Here is a tiny trained network, its code and every weight. The questions are about switching its units off for an input and a class, where a switched-off unit gives its printed mean instead of its output.

import numpy as np


def w(rows, s, z=0):
    codes = np.array(rows[::2]) - 128.0
    scale = np.full(codes.shape[1], s)
    scale[-1] = z or s
    return codes * scale


def f(y):
    return np.maximum(y, 0)


def log_softmax(a):
    a = a - a.max(-1, keepdims=True)
    return a - np.log(np.exp(a).sum(-1, keepdims=True))


def net(x, mask):
    res = np.array(x, float).reshape(1, 3) / 4 @ E
    y = f(res @ A[0][:, :-1].T + A[0][:, -1])
    res = res + np.where(mask, y, B[0][:, -1]) @ B[0][:, :-1]
    return log_softmax(res[-1] @ U[:, :-1].T + U[:, -1])


A, B = {}, {}
E = w([
[203,155,99,52,255],'x0',
[213,181,122,227,87],'x1',
[103,176,240,175,163],'x2',
],0.0091)
A[0] = w([
[223,162,142,215,69,88],'n1',
[124,118,70,113,88,68],'n2',
[121,147,247,159,182,43],'n3',
[44,117,153,178,22,82],'n4',
[8,110,164,41,137,77],'n5',
[146,100,35,107,88,123],'n6',
[156,154,138,93,189,71],'n7',
[200,148,127,148,158,92],'n8',
[123,135,174,141,141,255],'n9',
[158,135,164,116,191,150],'n10',
[100,150,186,151,146,74],'n11',
],0.015,0.0092)
B[0] = w([
[63,73,103,195,163,238],'n1',
[165,141,87,143,83,162],'n2',
[253,98,72,173,57,209],'n3',
[206,133,163,77,204,255],'n4',
[85,76,101,234,165,227],'n5',
[134,170,144,112,53,210],'n6',
[202,105,154,151,173,190],'n7',
[129,88,137,150,175,180],'n8',
[20,200,138,51,65,235],'n9',
[126,145,154,84,152,208],'n10',
[183,136,94,155,85,172],'n11',
],0.025,0.012)
U = w([
[66,59,98,217,176,84],'0',
[213,137,185,84,240,98],'1',
[190,152,76,153,10,56],'2',
[33,185,143,73,96,255],'3',
],0.011,0.009)

Each question gives the input, the list of numbers given to net, and the class t.
The units are the neurons (one row each of A and B). Each row of codes is followed by its name. A weight is (code - 128) times the scale printed after its matrix; where a second scale follows, it is the last column's (A, B and U).
mask holds one flag per neuron, in row order. A switched-off neuron (its flag False) gives its mean, the last column of its row in B, instead of its output. The means were averaged over made-up inputs and are rounded, as every weight is.
A unit's drop is (log p(t) with every unit on - log p(t) with that unit switched off) / (log p(t) with every unit on - log p(t) with every unit switched off).
The circuit of an input: a set's keep is (log p(t) with only the set's units on - log p(t) with every unit switched off) / (log p(t) with every unit on - log p(t) with every unit switched off). Starting from all 11 units, units are removed one at a time, each time the one whose removal leaves the highest keep (on an exact tie, the one counted first), for as long as the keep stays at least 0.8.
circuit, biggest first: the units of the circuit, biggest drop first
k most important neurons: the k neurons with the biggest drops, biggest first
drop of u: that unit's drop, to one decimal
input [1,6,5], class 0: circuit, biggest first -> n1
input [-3,3,5], class 2: 2 most important neurons -> n3, n5
input [-5,4,2], class 1: 2 most important neurons -> n4, n5
input [0,-3,-2], class 3: 3 most important neurons -> n1, n3, n7
input [5,-5,-6], class 2: 3 most important neurons -> n4, n6, n1
input [1,-1,-4], class 2: 4 most important neurons -> n9, n10, n4, n1
input [-3,6,-6], class 0: 4 most important neurons -> n1, n3, n9, n11
input [4,5,-4], class 0: 3 most important neurons -> n4, n9, n3
input [0,1,4], class 2: 2 most important neurons -> n3, n11
input [-1,3,2], class 3: 2 most important neurons -> n5, n9
input [3,-4,4], class 0: 3 most important neurons -> n4, n5, n6
input [-3,-4,5], class 2: 3 most important neurons -> n1, n3, n11
input [-6,2,3], class 1: drop of n4 -> 2.5
input [3,-8,-4], class 0: circuit, biggest first -> n5
input [-3,6,0], class 0: drop of n1 -> 3.6
input [-7,-4,-4], class 1: drop of n4 -> 1.8
